Below are the code and all the weights of a small trained network. Each question names an input and a class and asks about switching units off, where a switched-off unit gives its printed mean instead of its output.

import numpy as np


def w(rows, s, z=0):
    codes = np.array(rows[::2]) - 128.0
    scale = np.full(codes.shape[1], s)
    scale[-1] = z or s
    return codes * scale


def norm(h):
    return h / np.sqrt((h * h).mean(-1, keepdims=True) + 1e-5)


def f(y):
    return y / 2 * (1 + np.tanh(0.7978845608 * (y + 0.044715 * y**3)))


def log_softmax(a):
    a = a - a.max(-1, keepdims=True)
    return a - np.log(np.exp(a).sum(-1, keepdims=True))


def net(x, mask):
    res = np.array(x, float).reshape(1, 4) / 4 @ E
    u = 0
    for l in range(4):
        y = f(norm(res) @ A[l][:, :-1].T + A[l][:, -1])
        res = res + np.where(mask[u : u + 9], y, B[l][:, -1]) @ B[l][:, :-1]
        u += 9
    return log_softmax(norm(res)[-1] @ U[:, :-1].T + U[:, -1])


A, B = {}, {}
E = w([
[175,170,215,66,152,104],'x0',
[145,166,107,191,181,37],'x1',
[253,30,68,107,187,136],'x2',
[67,61,211,178,244,172],'x3',
],0.0059)
A[0] = w([
[149,206,97,189,204,3,1],'0.n1',
[192,226,230,29,173,108,28],'0.n2',
[151,185,108,225,230,59,109],'0.n3',
[93,172,171,144,99,121,105],'0.n4',
[146,41,211,69,27,230,61],'0.n5',
[65,88,2,234,105,120,58],'0.n6',
[189,183,87,130,83,71,168],'0.n7',
[127,135,149,70,76,252,39],'0.n8',
[181,128,185,26,182,71,72],'0.n9',
],0.0056,0.0048)
B[0] = w([
[86,123,76,111,158,53,171],'0.n1',
[119,12,232,161,3,86,178],'0.n2',
[96,103,125,14,148,76,234],'0.n3',
[129,148,119,170,158,132,149],'0.n4',
[81,106,85,78,197,4,204],'0.n5',
[117,32,203,146,47,94,205],'0.n6',
[107,117,161,120,188,125,252],'0.n7',
[57,116,54,133,154,65,153],'0.n8',
[140,55,130,179,86,121,161],'0.n9',
],0.0073,0.0028)
A[1] = w([
[80,200,166,107,111,159,7],'1.n1',
[209,204,87,119,27,53,98],'1.n2',
[78,193,179,117,90,129,34],'1.n3',
[111,95,44,227,106,128,25],'1.n4',
[130,118,201,174,198,154,34],'1.n5',
[165,168,73,110,47,125,107],'1.n6',
[183,101,131,78,156,189,39],'1.n7',
[110,109,165,180,201,158,2],'1.n8',
[78,97,143,2,94,237,84],'1.n9',
],0.0083,0.0032)
B[1] = w([
[148,140,106,199,126,128,144],'1.n1',
[67,64,202,77,210,188,254],'1.n2',
[138,144,99,194,120,148,176],'1.n3',
[120,87,175,117,67,123,150],'1.n4',
[107,117,163,55,110,155,173],'1.n5',
[83,97,192,140,188,167,189],'1.n6',
[174,178,119,158,110,72,140],'1.n7',
[108,131,153,53,131,156,161],'1.n8',
[102,112,86,151,147,1,189],'1.n9',
],0.0088,0.0035)
A[2] = w([
[122,93,171,51,169,78,224],'2.n1',
[73,123,177,139,126,126,116],'2.n2',
[106,168,58,144,36,130,3],'2.n3',
[92,116,49,198,200,133,89],'2.n4',
[97,103,74,172,120,168,55],'2.n5',
[200,172,155,128,186,102,49],'2.n6',
[72,255,115,205,71,172,57],'2.n7',
[61,214,157,80,65,115,105],'2.n8',
[222,96,129,112,85,98,133],'2.n9',
],0.0058,0.004)
B[2] = w([
[80,182,80,159,82,174,254],'2.n1',
[139,92,69,151,123,158,163],'2.n2',
[126,101,254,106,199,127,115],'2.n3',
[121,140,123,92,80,124,133],'2.n4',
[144,110,153,126,95,106,117],'2.n5',
[131,107,157,149,93,104,120],'2.n6',
[120,114,97,217,175,128,140],'2.n7',
[132,82,82,192,157,125,143],'2.n8',
[121,191,129,178,149,144,138],'2.n9',
],0.0072,0.0071)
A[3] = w([
[113,218,66,78,35,127,87],'3.n1',
[143,73,196,141,51,114,33],'3.n2',
[206,101,94,93,126,151,113],'3.n3',
[84,105,97,179,102,161,253],'3.n4',
[104,136,140,139,169,30,105],'3.n5',
[215,155,88,200,162,186,137],'3.n6',
[150,170,201,123,147,105,198],'3.n7',
[110,154,131,61,157,254,41],'3.n8',
[203,79,89,97,147,158,149],'3.n9',
],0.0098,0.0028)
B[3] = w([
[228,173,112,107,141,147,137],'3.n1',
[212,132,156,98,38,146,161],'3.n2',
[28,123,182,210,144,100,142],'3.n3',
[254,173,172,88,148,124,253],'3.n4',
[144,94,55,76,93,107,185],'3.n5',
[225,243,103,184,132,165,150],'3.n6',
[144,17,99,147,70,140,142],'3.n7',
[165,157,139,96,201,230,196],'3.n8',
[33,195,175,199,91,104,158],'3.n9',
],0.0075,0.0061)
U = w([
[88,127,160,72,204,208,178],'0',
[70,118,35,82,136,35,158],'1',
[127,192,143,248,137,122,88],'2',
[147,61,184,121,30,127,135],'3',
[249,181,87,71,122,155,3],'4',
],0.018,0.0021)

Each question gives the input, the list of numbers given to net, and the class t.
The units are the neurons (one row each of A and B). Each row of codes is followed by its name. A weight is (code - 128) times the scale printed after its matrix; where a second scale follows, it is the last column's (A, B and U).
mask holds one flag per neuron, layer by layer. A switched-off neuron (its flag False) gives its mean, the last column of its row in B, instead of its output. The means were averaged over made-up inputs and are rounded, as every weight is.
A unit's drop is (log p(t) with every unit on - log p(t) with that unit switched off) / (log p(t) with every unit on - log p(t) with every unit switched off).
The circuit of an input: a set's keep is (log p(t) with only the set's units on - log p(t) with every unit switched off) / (log p(t) with every unit on - log p(t) with every unit switched off). Starting from the 12 units with the biggest drops (on a tie, the unit counted first), units are removed one at a time, each time the one whose removal leaves the highest keep (on an exact tie, the one counted first), for as long as the keep stays at least 0.8.
circuit, biggest first: the units of the circuit, biggest drop first
top k neurons: the k neurons with the biggest drops, biggest first
top k neurons in layer l: the k neurons of layer l with the biggest drops, biggest first
drop of u: that unit's drop, to one decimal
input [-7,4,-6,1], class 3: top 3 neurons -> [0.n6, 1.n4, 2.n1]
input [-4,3,-1,-1], class 3: circuit, biggest first -> [0.n6]
input [-6,-8,4,-8], class 0: circuit, biggest first -> [1.n6, 1.n2]
input [-7,0,1,-6], class 3: top 4 neurons -> [0.n6, 1.n4, 3.n2, 0.n3]
input [-6,2,-8,-7], class 2: top 3 neurons -> [1.n3, 2.n7, 1.n1]
input [-8,-1,-7,6], class 3: top 2 neurons in layer 0 -> [0.n6, 0.n7]
input [-4,7,-7,8], class 0: top 2 neurons -> [1.n9, 1.n8]
input [-3,-7,-3,-8], class 0: top 2 neurons -> [1.n2, 1.n6]
input [-6,-5,-1,-6], class 0: top 4 neurons -> [1.n2, 1.n6, 0.n3, 0.n2]
input [5,6,1,-4], class 1: top 2 neurons -> [0.n1, 0.n7]
input [3,2,-7,-6], class 2: top 4 neurons -> [1.n3, 1.n1, 0.n7, 2.n7]
input [-4,-6,2,-6], class 0: top 2 neurons in layer 1 -> [1.n6, 1.n2]
input [5,-6,-6,2], class 1: top 3 neurons -> [1.n9, 0.n5, 3.n5]
input [-4,-5,7,-5], class 2: top neuron -> [0.n3]
input [-2,3,4,2], class 2: top 2 neurons in layer 3 -> [3.n9, 3.n3]
input [-8,7,6,-8], class 0: top 3 neurons in layer 1 -> [1.n2, 1.n6, 1.n9]
input [-7,3,-6,-8], class 0: top 2 neurons in layer 1 -> [1.n2, 1.n6]
input [4,-1,-2,3], class 3: drop of 3.n7 -> 0.0
input [7,-1,1,-5], class 3: drop of 0.n2 -> 1.4
input [-2,-7,-4,4], class 1: circuit, biggest first -> [1.n9]
input [0,-2,7,-5], class 2: drop of 1.n7 -> 0.1
input [3,2,-5,-8], class 0: drop of 1.n2 -> 1.3
input [6,-7,-4,6], class 1: top 2 neurons in layer 1 -> [1.n9, 1.n2]
input [6,4,6,-3], class 2: top 2 neurons in layer 2 -> [2.n9, 2.n1]
